In the rows, zero is written as 128.
Two labels a row
[136 127 124 101 105 110 113 139 151 178 137 120 124 145 172 112 100 134
 123 126 238 144 110 110 137 145 139 107 129 120 110 131 113 137 150 144
 138 131 125 129 134 109 152 143 113 155 128 100 130 150 141  77 126 108
 119 104 158 118 118 107 113 123 130]
q627 & <66>
[111 164 133 176 189  70  68 132 135 188 121 125   4 123 167 117  91  88
 113 154  43 147 138 162 137 132 117  69 106 134 100 130 174 149  90  79
  60 158 131 124  86 190 222 160 106 156 131  59 145  36   4  81 123 151
 129 115  89 118  61 124 154 115 151]
q234 & <74>
[112 147 123 144 172 114 125 107 143 148 100 118 130 140 154 113 109 121
 113 124  58 151 124 138 141 111 137 180 126  63 113 122 126 188 104 116
 119 125 131 122 127 146 140 129 203 128 128 110 126 112 132 143  82 163
 129 119 117 115  92 105 115 105 129]
q234 & <74>
[132 143 128 126 137 157  82 131 122 147 110 120 180 152 100 124 104 159
 109 140  14 129 145 144 118 110 102  97 132  88 133 122 133 144  83  75
  92 135 126 129 155 157 108 113 105 132 126  61 132 152  89 134 108 132
 136 140 110 128 142 135 122 129 120]
q234 & <66>
[133 129 134 104 122 120 132 137 138 170 136 121 118 148 136 123  87 126
 128 136 170 140 125 108 131 140 121 116 129 131 118 131 122 114 140 126
 137 133 130 131 127 122 149 132 103 155 127 104 124 146 142  92 133 107
 123 107 139 122 125 126 115 129 134]
q627 & <66>
[109 151 137 162 190 113  86 104 117 119 103 123 103 117 117 124 116 124
 113 137   4 142 147 163 127 110 125 137 114  64 118 126 151 199  71  85
  88 129 127 125 121 197 132 119 166 115 125  93 132  83  54 174  89 167
 143 155  81 129  80 126 147 115 132]
q234 & <74>
[140 129 133 109 174 105 154 122 132 155 140 133  64 144  81 131 136 113
 120 130  78 141 156 104 116 140 121 170 131 165 137 124 132  83 151  99
 184 127 132 134 120 140 146 134 141 134 129 138 136 126 160 126 163 115
 128 101 124 138 109 128 117 119 128]
q627 & <74>
[122 127 134 132 153 117 174 123 119 105 129 132 122 116  97 129 133 122
 128 124  70 126 135 112 127 129 133 178 127 111 126 123 124 114 132 119
 158 127 130 129 129 159 117 118 129 119 128 144 120 118 145 147 139 125
 132 126 113 141 127 139 143 126 122]
q234 & <74>
[138 139 126 102  95 128 116 132 153 156 135 122 135 152 167 120 109 154
 130 137 219 150 113 128 132 145 121  68 130 125 121 129 121 142 145 120
 112 144 117 125 136 114 165 135  97 151 127  89 134 151  91  78 122 110
 117 101 143 116 120 113 123 126 134]
q627 & <66>
[120 143 135 139 197  95 140 111 133 165 120 136  53 130 109 124 118 102
 115 141  11 138 136 122 126 125 133 175 129 118 118 129 147 136 117  95
 146 125 136 121 114 160 151 132 181 135 129 128 136  92 130 147 125 152
 135 112 105 130  84 121 121 116 134]
q234 & <74>
[115 149 134 131 169 113 125  97 135 120 113 119 114 117 140 119 124 127
 125 120  60 144 125 139 132 124 139 146 120  68 118 127 130 197 112 112
 123 110 125 120 129 155 131 122 191 121 124 120 133 105 110 166  96 151
 126 138 109 126  79 105 125 120 133]
q234 & <74>
[116 136 128 134 158 102 133 100 150 132 123 116 105 122 159 117 125 121
 131 121 120 146 119 128 138 130 143 159 136  84 118 127 125 193 126 133
 138 116 130 121 130 138 141 131 203 130 133 140 130 106 139 153 100 147
 119 126 123 125  73  99 115 119 120]
q234 & <74>
[123 131 142 120 141 101 168 123 126 115 136 131  80 126 124 125 112 105
 127 127 129 141 122 113 130 132 137 157 125 132 119 126 132 129 149 104
 158 134 132 125 113 144 165 134 134 126 127 142 129  93 119 135 134 120
 127 114 115 129 108 122 134 125 127]
q627 & <74>
[112 134 130 152 128 125 124 124 114  95 122 128 125 112 127 134 130 132
 134 125  83 117 136 134 124 118 127 123 115 109 127 129 137 153 109 118
 109 121 124 131 122 154 123 121 124 109 127 135 133 104  81 159 117 139
 127 147 105 130 117 133 151 127 132]
q234 & <74>
[139 134 129 104 119 114 125 139 145 196 141 130  86 158 158 110  98 121
 127 150 191 151 117 116 134 142 123  93 127 152 115 129 126 101 148 108
 132 143 127 130 127 119 182 142  99 151 127  88 133 140 107  62 133 105
 128  91 142 119 113 120 116 125 136]
q627 & <66>
[127 122 136 113 162  89 209 116 130 137 140 133  54 137 130 124 131  82
 128 127 176 144 127  90 130 144 145 205 139 163 114 126 132  88 184 132
 190 135 135 130 100 124 186 139 156 127 127 170 126  95 168 117 153 124
 141  81 119 126 108 127 133 117 130]
q627 & <74>
[130 131 137 105 184  92 153 111 156 191 133 123  72 133 122 117  96 114
 126 131 111 159 123  82 141 142 141 191 137 106 109 128 126 142 146 123
 160 117 132 127 123 138 149 139 188 153 125 129 136 126 197 107 127 124
 119  96 140 126  80 111  96 117 127]
q627 & <74>
[133 129 124 106 108 123 138 135 135 153 136 125 142 147 152 118 106 132
 120 130 191 146 113 117 127 135 130 125 130 117 118 133 115 129 148 124
 135 141 126 131 137 123 152 129 107 148 123  99 127 144 127  89 124 112
 124 108 137 119 126 122 125 127 126]
q627 & <66>
[143 120 125  92  90 154 160 149 132 143 141 129 173 156 134 124 129 132
 130 130 220 131 117 104 128 137 130 136 140 142 127 128 108  91 162 142
 151 138 123 135 140  98 133 126  91 139 127 119 123 170 168  88 136  85
 125 107 151 123 162 127 120 131 125]
q627 & <66>
[126 140 129 120 147 115 147 132 134 151 125 125 118 145 148 119 117 111
 123 128 138 141 128 112 131 127 149 158 134 117 114 130 116 130 143 126
 152 130 129 122 125 125 149 138 152 143 127 121 128 119 145 123 117 134
 126  99 129 120 109 130 121 118 135]
q627 & <74>
[141 129 130 107 132 125  94 125 148 185 128 122 111 146 136 118 109 141
 122 132 153 141 121 121 112 144 116  94 172 123 123 130 122 135 129 119
 139 123 125 130 135 118 132 134 130 146 125  92 132 147 146  90 131 104
 118 112 148 120 118  98  97 130 131]
q627 & <66>
[148 141 128  82 138 129 152 137 145 185 133 117 135 181 130 113 104 130
 120 141 156 155 120  94 122 134 117 140 137 122 120 122 114 117 164 105
 169 134 125 137 138 114 173 134 132 168 126  85 130 156 154  79 128 109
 122  80 138 118 120 113 104 119 125]
q627 & <66>
[132 138 121 106 125 148 151 149 126 158 124 124 191 168 125 115  94 132
 116 136 121 143 134 116 124 119 121 160 131  98 132 121 104 110 139 105
 134 144 122 128 144 124 136 118 103 143 133  79 126 154 135  88 111 116
 132  98 127 109 156 136 120 121 126]
q627 & <66>
[136 127 117 101 157 119 146 121 149 194 132 122 110 158 122 123 105 119
 113 143 129 137 135  92 132 129 118 169 137 131 119 124 122  97 142 118
 162 129 129 127 132 119 139 134 149 156 128 112 133 143 193  96 134 121
 129  90 144 121 116 121  97 117 124]
q627 & <66>
[128 121 136 104 145 106 167 126 145 159 136 129 105 135 141 123 116 114
 127 123 163 143 123  94 135 135 138 184 136 123 119 127 115 157 159 134
 212 129 146 128 127 127 141 134 143 131 126 130 123 126 179 107 129 115
 122  98 139 125 110 117 117 128 128]
q627 & <74>
[128 124 142 100 168  98 174 124 136 174 149 131  71 109 106 121 104 116
 133 129 136 145 123  75 138 152 142 196 127 121 104 128 118 104 158 130
 181 128 133 132 120 153 127 135 124 138 131 138 131 127 188 116 153 104
 121  97 142 127 105 120 119 130 129]
q627 & <74>
[126 128 131 130 195 116 143 113 129 125 128 126  93 112  91 132 126 126
 127 129  53 130 135 112 130 129 131 157 124 129 128 126 140 122 124 118
 153 116 125 125 120 148 119 121 154 115 128 147 130 116 155 161 140 134
 126 133 119 137 107 133 127 127 128]
q234 & <74>
[116 124 132 137 142 103 143 126 131 133 146 128  53 101 131 118 128 105
 138 131 142 132 121 121 140 150 142 134 117 146 110 136 139 122 140 133
 134 139 137 128 108 151 149 140 114 126 121 145 132  88 102 131 148 118
 124 125 112 132 103 128 147 131 135]
q627 & <74>
[121 132 127 110 161  86 156 125 153 196 146 125  43 137 165 114 103  94
 130 134 178 152 117  99 149 149 150 173 132 123 100 132 127 134 158 135
 158 134 134 116 107 143 175 152 149 149 128 131 131  98 148  86 133 118
 117  96 136 119  89 113 114 113 135]
q627 & <74>
[143 152 119 110 120 156  95 135 132 157 114 123 185 174 136 121 107 150
 104 138  92 133 131 146 119 113 102  87 130 114 142 124 125 142 114 100
 112 125 120 128 154 114 144 118 125 149 127  67 129 163  99 101 102 133
 138 114 124 126 145 126 117 128 126]
q234 & <66>
[130 160 133 158 186 111  87  98 131 122 101 124 100 123 116 123 120 134
 119 132   4 137 138 161 125 112 120 116 115  82 123 123 149 192  80  84
  92 119 126 121 128 174 126 120 175 123 130  99 131  96  64 173  93 162
 131 142  95 136  76 117 134 121 127]
q234 & <74>
[127 118 125  96 167 106 180 114 138 132 135 126  97 126 100 128 128 116
 125 122 102 140 130  90 131 137 142 200 134 116 124 126 125 119 153 126
 190 119 136 128 123 138 120 132 165 125 117 161 133 127 194 146 142 121
 123 100 130 132 110 121 120 123 120]
q627 & <74>
[118 149 131 148 121 136  82 135 123 111 112 136 156 133 165 116 115 133
 121 135  80 136 124 179 127 107 123  82 115  82 137 127 134 180  83 106
  59 139 120 122 130 151 142 120 112 126 131  78 127 100  30 127  86 152
 132 146  99 129 125 132 148 119 132]
q234 & <66>
[130 144 127 128 111 134  81 130 139 147  99 127 134 143 191 121 116 134
 128 132 159 143 123 156 126 127 130  68 123 109 121 131 135 164 123 125
  81 124 124 120 132 123 164 133 123 144 140  81 130 127  66 104  99 129
 122 129 133 116 107 121 115 126 135]
q234 & <66>
[133 138 129 111 140 102 114 140 148 202 134 125  52 163 180 129 100  97
 123 143 208 149 119 117 138 135 131 102 137 175 114 119 134 104 158 118
 140 140 132 127 111  92 217 155 133 174 129 100 134 121 115  51 140 117
 119  75 139 117 113 114 111 126 139]
q627 & <66>
[142 135 126  88  99 142 141 155 132 175 141 126 149 165 134 120  99 144
 123 145 201 143 119  96 127 148 116 106 127 143 128 130 111  84 156 119
 166 139 124 137 146 112 153 131  60 152 126  81 132 176 129  64 147  89
 121  97 147 121 152 132 123 127 126]
q627 & <66>
[124 132 141 112 184  87 163 124 135 170 141 128  46 123 104 127 115 106
 124 134 101 143 129  88 132 135 138 180 126 137 109 128 135  99 146 118
 166 128 134 129 112 157 149 136 138 137 128 137 134 107 164 121 154 116
 124  98 123 133  93 125 131 120 133]
q627 & <74>

Both labels of each row
[118 128 142 144 158 220  57 132 146 121 141  88 129 110 116 123 135 133
 105 127 127 129 127 129 105 150 115 131 122 126 134 105 132 132  94 127
 109 102 157 125 114 139 121 140 134 117 142 160 128  85 136 141 148 141
 142 147 132 129 132 192 137 110 146]
B & q377
[151  84  96 133 149  64 126 109 128 136 105 203 128 106 105 125 122 138
 150  67 128 122 132 123 134 174 139 104 119 119 108 119 111 120 141 123
 109 139 103 121 120 122 170 139 125 130  95 118 107 188 123 118  99  94
 149 139 104 142 173  60 125 130 125]
B & Q731
[140  97 106 147 147 120 128 126 138 129 141 156 143 101 104 138 126 144
 135  95 141 131 131 121 112 176 129 113 125 121 109 107 112 122 151 133
 127 140 109 109 121 110 158 140 123 140 108 122 133 170 133 126 121 120
 144 129 125 129 158  98 142 127 127]
B & Q731
[140  82  96 131 151  95 128 140 145 128 135 167 128 107  75 131 131 112
 161  99 122 142 129 131 124 185 133 110 124 107 111 118 115 111 152 155
 116 146  84 127 125 121 158 136 144 133 103 120 138 188 112 121 108 129
 146 141 110 131 165 104 127 152 122]
N & Q731
[124 116 131 144 144 200 127 133 110 115 133  88 133  98 121 118 112 119
 171  83 131 131 143 130 120 143 128 105 132 102 119 140 127 135 119 131
 109 132 119 118 115 131 124 163 109 131 131 140 117 122 143 134 129 147
 143 142 124 126 168 138 135 128 146]
N & Q418
